Below are the code and all the weights of a small trained network. Each question names an input and a class and asks about switching units off, where a switched-off unit gives its printed mean instead of its output.

import numpy as np


def w(rows, s, z=0):
    codes = np.array(rows[::2]) - 128.0
    scale = np.full(codes.shape[1], s)
    scale[-1] = z or s
    return codes * scale


def f(y):
    return np.maximum(y, 0)


def log_softmax(a):
    a = a - a.max(-1, keepdims=True)
    return a - np.log(np.exp(a).sum(-1, keepdims=True))


def net(x, mask):
    res = np.array(x, float).reshape(1, 5) / 4 @ E
    y = f(res @ A[0][:, :-1].T + A[0][:, -1])
    res = res + np.where(mask, y, B[0][:, -1]) @ B[0][:, :-1]
    return log_softmax(res[-1] @ U[:, :-1].T + U[:, -1])


A, B = {}, {}
E = w([
[120,133,124,130,128,120,123,129,128,126],'x0',
[76,52,152,119,162,92,159,16,50,95],'x1',
[164,253,191,59,187,69,194,134,123,101],'x2',
[114,126,116,137,138,96,121,123,146,136],'x3',
[217,132,186,179,24,74,73,91,138,99],'x4',
],0.014)
A[0] = w([
[180,95,210,183,74,61,50,20,97,66,124],'n0',
[54,26,116,205,67,125,63,110,129,171,233],'n1',
[91,43,37,196,94,192,165,100,96,187,219],'n2',
[133,81,75,178,65,192,78,186,177,157,215],'n3',
[162,95,112,211,56,172,31,141,116,178,192],'n4',
[89,160,158,71,249,109,255,110,109,79,160],'n5',
[83,68,36,88,178,195,157,96,125,139,160],'n6',
[120,181,80,101,118,179,115,230,218,159,225],'n7',
[66,125,40,103,237,180,171,189,94,143,255],'n8',
[185,229,148,74,160,123,172,218,146,183,197],'n9',
[78,183,80,123,184,201,130,175,148,222,177],'n10',
[219,235,173,128,74,33,184,112,139,115,149],'n11',
[189,139,111,187,74,177,81,165,191,117,214],'n12',
[86,52,174,121,162,82,162,4,23,89,133],'n13',
],0.0088,0.0079)
B[0] = w([
[147,133,180,43,76,137,102,74,155,104,231],'n0',
[120,105,98,98,101,191,89,137,112,81,240],'n1',
[75,96,58,104,99,215,137,134,61,121,229],'n2',
[89,108,75,138,155,166,55,147,151,112,230],'n3',
[130,71,111,155,136,151,53,104,151,104,225],'n4',
[122,112,192,165,216,100,207,139,148,68,234],'n5',
[72,153,61,117,150,170,172,126,71,97,207],'n6',
[187,98,102,138,158,157,109,181,149,227,244],'n7',
[137,43,121,134,201,184,183,196,92,186,252],'n8',
[189,148,134,173,134,52,155,186,149,171,247],'n9',
[169,98,103,109,137,160,176,183,94,216,218],'n10',
[160,197,181,164,90,100,133,92,176,154,247],'n11',
[133,156,81,191,127,91,18,141,172,135,225],'n12',
[127,136,197,82,120,169,187,11,99,13,225],'n13',
],0.011,0.021)
U = w([
[136,102,54,139,128,182,78,162,88,201,176],'0',
[130,144,90,168,130,150,2,118,232,87,254],'1',
[211,151,139,132,163,106,165,173,148,195,91],'2',
[185,231,137,184,36,24,83,126,168,160,137],'3',
[61,130,66,94,125,181,155,96,23,85,150],'4',
[143,68,143,44,14,159,65,80,101,75,61],'5',
[112,125,194,151,224,110,179,115,109,66,108],'6',
[164,233,200,76,77,111,159,56,163,92,15],'7',
],0.0086,0.0024)

Each question gives the input, the list of numbers given to net, and the class t.
The units are the neurons (one row each of A and B). Each row of codes is followed by its name. A weight is (code - 128) times the scale printed after its matrix; where a second scale follows, it is the last column's (A, B and U).
mask holds one flag per neuron, in row order. A switched-off neuron (its flag False) gives its mean, the last column of its row in B, instead of its output. The means were averaged over made-up inputs and are rounded, as every weight is.
A unit's drop is (log p(t) with every unit on - log p(t) with that unit switched off) / (log p(t) with every unit on - log p(t) with every unit switched off).
The circuit of an input: a set's keep is (log p(t) with only the set's units on - log p(t) with every unit switched off) / (log p(t) with every unit on - log p(t) with every unit switched off). Starting from the 12 units with the biggest drops (on a tie, the unit counted first), units are removed one at a time, each time the one whose removal leaves the highest keep (on an exact tie, the one counted first), for as long as the keep stays at least 0.8.
units of the circuit, in order: the units of the circuit, biggest drop first
k most important neurons: the k neurons with the biggest drops, biggest first
drop when u is switched off: that unit's drop, to one decimal
input [5,-5,1,8,7], class 3: units of the circuit, in order : [n11]
input [0,1,6,5,-5], class 6: 3 most important neurons : [n5 n7 n12]
input [-5,-8,0,2,3], class 1: 3 most important neurons : [n3 n4 n12]
input [5,1,8,3,8], class 7: 2 most important neurons : [n0 n12]
input [6,4,0,6,-4], class 4: 3 most important neurons : [n9 n6 n11]
input [8,4,1,0,-6], class 6: 2 most important neurons : [n5 n1]
input [1,8,1,-2,-7], class 6: 2 most important neurons : [n5 n1]
input [0,8,5,-3,1], class 7: 2 most important neurons : [n8 n13]
input [-3,0,8,-5,1], class 3: 2 most important neurons : [n8 n11]
input [-6,3,-7,-1,0], class 4: 2 most important neurons : [n2 n6]
input [2,3,2,5,-7], class 6: drop when n5 is switched off : 1.4
input [-3,-6,1,8,-8], class 2: drop when n9 is switched off : 0.4
input [6,-6,1,7,5], class 3: drop when n2 is switched off : 0.1
input [-3,1,1,-6,-8], class 6: drop when n13 is switched off : 0.0
input [2,-6,1,1,-8], class 2: units of the circuit, in order : [n9]
